Below are the code and all the weights of a small trained network. Each question names an input and a target symbol and asks about switching units off, where a switched-off unit gives its printed mean instead of its output.

import numpy as np


def w(rows, s, z=0):
    codes = np.array(rows[::2]) - 128.0
    scale = np.full(codes.shape[1], s)
    scale[-1] = z or s
    return codes * scale


def f(y):
    return y / 2 * (1 + np.tanh(0.7978845608 * (y + 0.044715 * y**3)))


def softmax(a):
    e = np.exp(a - a.max(-1, keepdims=True))
    return e / e.sum(-1, keepdims=True)


def log_softmax(a):
    a = a - a.max(-1, keepdims=True)
    return a - np.log(np.exp(a).sum(-1, keepdims=True))


def net(x, mask):
    ids = ['ΛΣΨγζη'.index(c) for c in x.split()]
    T = len(ids)
    res = E[ids] + P[:T]
    u = 0
    for l in range(3):
        r = res
        for j in range(2):
            rows = slice(2 * j, 2 * j + 2)
            q, k, v = (r @ M[l][rows].T for M in (Q, K, V))
            z = softmax(np.where(np.tri(T) > 0, q @ k.T / 2**0.5, -1e9)) @ v
            o = O[l][rows]
            res = res + np.where(mask[u + j], z, o[:, -1]) @ o[:, :-1]
        u += 2
        y = f(res @ A[l][:, :-1].T + A[l][:, -1])
        res = res + np.where(mask[u : u + 24], y, B[l][:, -1]) @ B[l][:, :-1]
        u += 24
    return log_softmax(res[-1] @ U[:, :-1].T + U[:, -1])


Q, K, V, O, A, B = {}, {}, {}, {}, {}, {}
E = w([
[62,107,59,155],'Λ',
[221,220,115,148],'Σ',
[76,141,107,214],'Ψ',
[150,95,17,148],'γ',
[225,91,98,85],'ζ',
[5,128,191,159],'η',
],0.013)
P = w([
[49,175,30,63],'0',
[162,68,205,13],'1',
[150,66,168,2],'2',
[172,56,144,18],'3',
[122,121,126,145],'4',
[133,110,118,157],'5',
[140,106,111,171],'6',
[141,104,104,178],'7',
[148,103,99,196],'8',
[163,95,91,211],'9',
[125,100,85,205],'10',
[171,92,73,208],'11',
[167,88,73,233],'12',
],0.007)
Q[0] = w([
[187,56,49,154],'L0H1',
[67,134,129,104],'L0H1',
[94,114,103,26],'L0H2',
[117,100,175,2],'L0H2',
],0.0097)
K[0] = w([
[134,161,127,155],'L0H1',
[67,91,102,163],'L0H1',
[118,252,140,103],'L0H2',
[125,198,127,35],'L0H2',
],0.012)
V[0] = w([
[172,203,118,58],'L0H1',
[142,53,89,143],'L0H1',
[233,80,83,105],'L0H2',
[254,77,70,159],'L0H2',
],0.0076)
O[0] = w([
[89,154,82,216,114],'L0H1',
[129,194,179,25,243],'L0H1',
[1,163,107,46,188],'L0H2',
[59,156,130,19,255],'L0H2',
],0.0066,0.0019)
A[0] = w([
[134,109,107,123,89],'L0N1',
[163,184,198,164,160],'L0N2',
[43,137,154,95,227],'L0N3',
[177,224,121,72,180],'L0N4',
[208,169,145,104,139],'L0N5',
[191,70,131,118,173],'L0N6',
[165,181,107,62,135],'L0N7',
[196,191,133,94,133],'L0N8',
[88,128,100,198,102],'L0N9',
[147,81,172,107,148],'L0N10',
[106,111,146,128,103],'L0N11',
[115,107,66,219,177],'L0N12',
[78,166,49,174,165],'L0N13',
[159,208,86,84,122],'L0N14',
[138,170,201,153,108],'L0N15',
[114,216,123,74,218],'L0N16',
[79,2,197,145,252],'L0N17',
[116,73,152,102,159],'L0N18',
[93,121,109,120,161],'L0N19',
[115,96,193,61,147],'L0N20',
[178,174,147,103,133],'L0N21',
[118,143,163,79,174],'L0N22',
[75,84,145,190,199],'L0N23',
[158,115,134,116,115],'L0N24',
],0.0095,0.0028)
B[0] = w([
[86,142,103,110,133],'L0N1',
[75,102,216,72,132],'L0N2',
[149,25,130,170,201],'L0N3',
[75,33,160,225,165],'L0N4',
[89,106,230,182,134],'L0N5',
[127,134,205,72,147],'L0N6',
[109,114,121,182,160],'L0N7',
[63,133,189,231,139],'L0N8',
[162,170,130,122,176],'L0N9',
[165,114,145,79,121],'L0N10',
[128,67,141,151,123],'L0N11',
[179,184,50,73,242],'L0N12',
[188,163,22,130,254],'L0N13',
[87,70,93,191,171],'L0N14',
[71,99,166,59,120],'L0N15',
[161,94,142,198,183],'L0N16',
[173,3,110,114,198],'L0N17',
[149,87,138,69,141],'L0N18',
[168,111,96,112,172],'L0N19',
[234,80,102,76,135],'L0N20',
[79,145,217,224,125],'L0N21',
[229,90,183,180,135],'L0N22',
[184,127,143,134,193],'L0N23',
[103,135,168,112,120],'L0N24',
],0.0049,0.0052)
Q[1] = w([
[183,254,126,150],'L1H1',
[85,210,102,156],'L1H1',
[107,191,165,181],'L1H2',
[85,51,69,243],'L1H2',
],0.0058)
K[1] = w([
[96,158,176,168],'L1H1',
[127,59,198,243],'L1H1',
[143,123,95,2],'L1H2',
[129,247,128,154],'L1H2',
],0.0048)
V[1] = w([
[105,90,139,164],'L1H1',
[129,220,95,189],'L1H1',
[78,110,90,49],'L1H2',
[247,102,75,2],'L1H2',
],0.0086)
O[1] = w([
[170,53,72,143,182],'L1H1',
[167,254,125,69,158],'L1H1',
[176,53,169,9,122],'L1H2',
[114,122,113,13,255],'L1H2',
],0.0076,0.0024)
A[1] = w([
[115,137,219,115,79],'L1N1',
[103,186,161,138,66],'L1N2',
[16,100,248,116,91],'L1N3',
[100,111,187,162,84],'L1N4',
[137,155,155,95,182],'L1N5',
[97,128,105,123,106],'L1N6',
[137,127,135,122,132],'L1N7',
[122,120,121,154,125],'L1N8',
[100,99,114,149,84],'L1N9',
[150,175,120,162,170],'L1N10',
[103,118,144,155,143],'L1N11',
[168,138,124,96,105],'L1N12',
[99,136,84,151,137],'L1N13',
[168,69,102,156,151],'L1N14',
[118,114,98,129,103],'L1N15',
[148,129,120,99,96],'L1N16',
[123,89,153,94,138],'L1N17',
[123,131,115,136,125],'L1N18',
[121,105,122,67,2],'L1N19',
[118,115,150,122,155],'L1N20',
[178,143,121,116,137],'L1N21',
[135,56,172,146,24],'L1N22',
[116,155,174,177,119],'L1N23',
[142,99,116,155,157],'L1N24',
],0.013,0.0037)
B[1] = w([
[156,145,23,191,137],'L1N1',
[191,134,161,108,125],'L1N2',
[150,254,74,245,166],'L1N3',
[114,187,136,122,148],'L1N4',
[143,89,133,68,133],'L1N5',
[113,125,72,110,150],'L1N6',
[141,110,132,113,127],'L1N7',
[135,125,147,110,149],'L1N8',
[140,114,100,106,151],'L1N9',
[90,130,171,121,193],'L1N10',
[128,143,151,108,136],'L1N11',
[102,115,137,90,163],'L1N12',
[111,64,106,132,220],'L1N13',
[199,148,117,117,255],'L1N14',
[136,131,73,122,179],'L1N15',
[97,132,129,97,157],'L1N16',
[128,102,172,125,179],'L1N17',
[123,114,123,105,146],'L1N18',
[91,189,132,72,182],'L1N19',
[143,109,143,112,133],'L1N20',
[121,157,163,83,169],'L1N21',
[90,86,115,148,177],'L1N22',
[147,168,46,63,148],'L1N23',
[175,151,92,86,187],'L1N24',
],0.0069,0.0075)
Q[2] = w([
[1,147,245,121],'L2H1',
[105,235,57,203],'L2H1',
[182,88,62,117],'L2H2',
[39,140,65,195],'L2H2',
],0.0058)
K[2] = w([
[243,129,44,84],'L2H1',
[92,241,237,130],'L2H1',
[77,141,146,176],'L2H2',
[100,1,184,90],'L2H2',
],0.0069)
V[2] = w([
[175,112,109,118],'L2H1',
[125,73,199,123],'L2H1',
[34,108,97,125],'L2H2',
[110,108,2,80],'L2H2',
],0.0074)
O[2] = w([
[130,146,96,74,141],'L2H1',
[160,221,151,109,65],'L2H1',
[63,64,193,255,132],'L2H2',
[30,158,154,133,247],'L2H2',
],0.0071,0.015)
A[2] = w([
[123,190,144,172,83],'L2N1',
[124,126,159,137,153],'L2N2',
[44,100,180,154,171],'L2N3',
[55,75,203,200,127],'L2N4',
[104,106,154,88,56],'L2N5',
[53,115,139,131,108],'L2N6',
[101,127,127,98,70],'L2N7',
[123,228,96,150,153],'L2N8',
[151,170,160,33,151],'L2N9',
[110,206,111,125,137],'L2N10',
[153,69,96,182,204],'L2N11',
[180,78,254,213,113],'L2N12',
[72,46,86,151,95],'L2N13',
[120,102,67,168,141],'L2N14',
[171,127,67,79,176],'L2N15',
[87,178,222,137,120],'L2N16',
[142,194,231,48,73],'L2N17',
[184,133,133,92,156],'L2N18',
[141,189,135,104,102],'L2N19',
[64,131,254,105,2],'L2N20',
[81,85,99,121,76],'L2N21',
[212,134,70,184,200],'L2N22',
[125,197,124,157,127],'L2N23',
[55,96,137,130,122],'L2N24',
],0.0091,0.0063)
B[2] = w([
[212,87,175,208,135],'L2N1',
[101,129,94,97,125],'L2N2',
[146,156,76,106,195],'L2N3',
[214,146,105,88,175],'L2N4',
[139,111,116,195,148],'L2N5',
[156,149,68,194,183],'L2N6',
[145,141,141,193,146],'L2N7',
[114,51,180,152,181],'L2N8',
[130,204,183,155,181],'L2N9',
[93,57,172,157,161],'L2N10',
[65,125,173,104,233],'L2N11',
[250,255,128,69,135],'L2N12',
[197,102,140,132,254],'L2N13',
[152,111,195,126,245],'L2N14',
[142,124,177,117,243],'L2N15',
[30,99,94,101,144],'L2N16',
[70,39,188,153,152],'L2N17',
[144,136,198,179,134],'L2N18',
[153,63,162,157,125],'L2N19',
[107,195,77,201,157],'L2N20',
[202,151,115,149,202],'L2N21',
[117,201,169,180,234],'L2N22',
[201,49,154,176,142],'L2N23',
[174,145,64,143,197],'L2N24',
],0.006,0.0089)
U = w([
[152,1,124,101,124],'Λ',
[132,105,141,197,11],'Σ',
[60,190,104,113,252],'Ψ',
[171,127,23,131,46],'γ',
[107,90,196,77,185],'ζ',
[220,208,150,105,85],'η',
],0.0082,0.0034)

Each question gives the input, a string of symbols that net reads in full, and the target symbol t.
The units are the heads (2 rows each of Q, K, V and O) and the neurons (one row each of A and B). Each row of codes is followed by its name. A weight is (code - 128) times the scale printed after its matrix; where a second scale follows, it is the last column's (O, A, B and U).
mask holds one flag per unit, layer by layer, with each layer's heads first. A switched-off unit (its flag False) gives its mean, the last column of its rows in O or B, instead of its output. The means were averaged over made-up inputs and are rounded, as every weight is.
A unit's drop is (log p(t) with every unit on - log p(t) with that unit switched off) / (log p(t) with every unit on - log p(t) with every unit switched off).
most important unit: the unit with the biggest drop
top k neurons: the k neurons with the biggest drops, biggest first
k most important neurons of layer l: the k neurons of layer l with the biggest drops, biggest first
input Σ γ γ Σ Λ Λ γ Σ η, target η: most important unit	L0H1
input Λ γ ζ, target Ψ: top 2 neurons	L0N20, L2N20
input Λ γ γ Σ Σ ζ Λ, target Σ: 2 most important neurons of layer 2	L2N22, L2N14
input Σ Σ γ γ γ Σ, target γ: top 4 neurons	L1N23, L2N4, L1N14, L2N3
input γ Ψ γ Λ η γ γ Λ γ η, target γ: 2 most important neurons of layer 1	L1N22, L1N19
input Ψ Ψ Ψ Λ, target ζ: 2 most important neurons of layer 0	L0N12, L0N4
input Ψ Ψ η γ, target ζ: top 3 neurons	L0N6, L2N17, L0N12
input Σ γ η Λ Λ, target Λ: top 4 neurons	L1N10, L1N14, L0N17, L0N20
input Λ ζ Ψ Λ, target Ψ: 2 most important neurons of layer 1	L1N19, L1N17
input Λ Λ η Ψ, target Ψ: 2 most important neurons of layer 0	L0N17, L0N4
input γ η Ψ, target γ: top 2 neurons	L0N17, L0N20
input ζ Λ γ Λ γ Σ, target Σ: top 2 neurons	L1N3, L0N4
input γ γ Λ γ, target γ: top 2 neurons	L0N14, L0N13
input ζ η Ψ, target Λ: 3 most important neurons of layer 0	L0N13, L0N12, L0N17
input γ η Λ, target γ: top neuron	L0N17
input η η Λ γ γ, target η: top 2 neurons	L0N17, L1N22
input γ γ Σ η γ Λ, target Λ: top 2 neurons	L1N3, L1N23
input ζ γ ζ ζ Λ Λ Σ Σ ζ γ, target Σ: top 2 neurons	L2N22, L0N8
input γ Ψ ζ, target γ: 3 most important neurons of layer 0	L0N20, L0N13, L0N4
input Λ Λ Σ Ψ η, target η: 2 most important neurons of layer 2	L2N12, L2N4
input Λ Λ ζ η, target Ψ: most important unit	L1H1
input Λ Λ Λ Λ, target Ψ: top 2 neurons	L2N20, L1N19
input Λ ζ Λ Ψ, target Ψ: 2 most important neurons of layer 0	L0N20, L0N4
input Ψ γ ζ ζ, target ζ: top 3 neurons	L0N20, L2N17, L0N22
input γ Σ Λ Λ Λ Λ γ Σ, target Ψ: 2 most important neurons of layer 0	L0N17, L0N3
input Ψ Λ η Ψ, target ζ: top 2 neurons	L2N17, L0N4
input ζ Ψ Ψ, target Λ: most important unit	L1H1
input Λ η η η Λ, target η: 2 most important neurons of layer 0	L0N12, L0N13
input η Λ Σ, target Σ: top 2 neurons	L1N3, L0N5
input γ Λ η Λ ζ, target Ψ: 2 most important neurons of layer 1	L1N3, L1N13
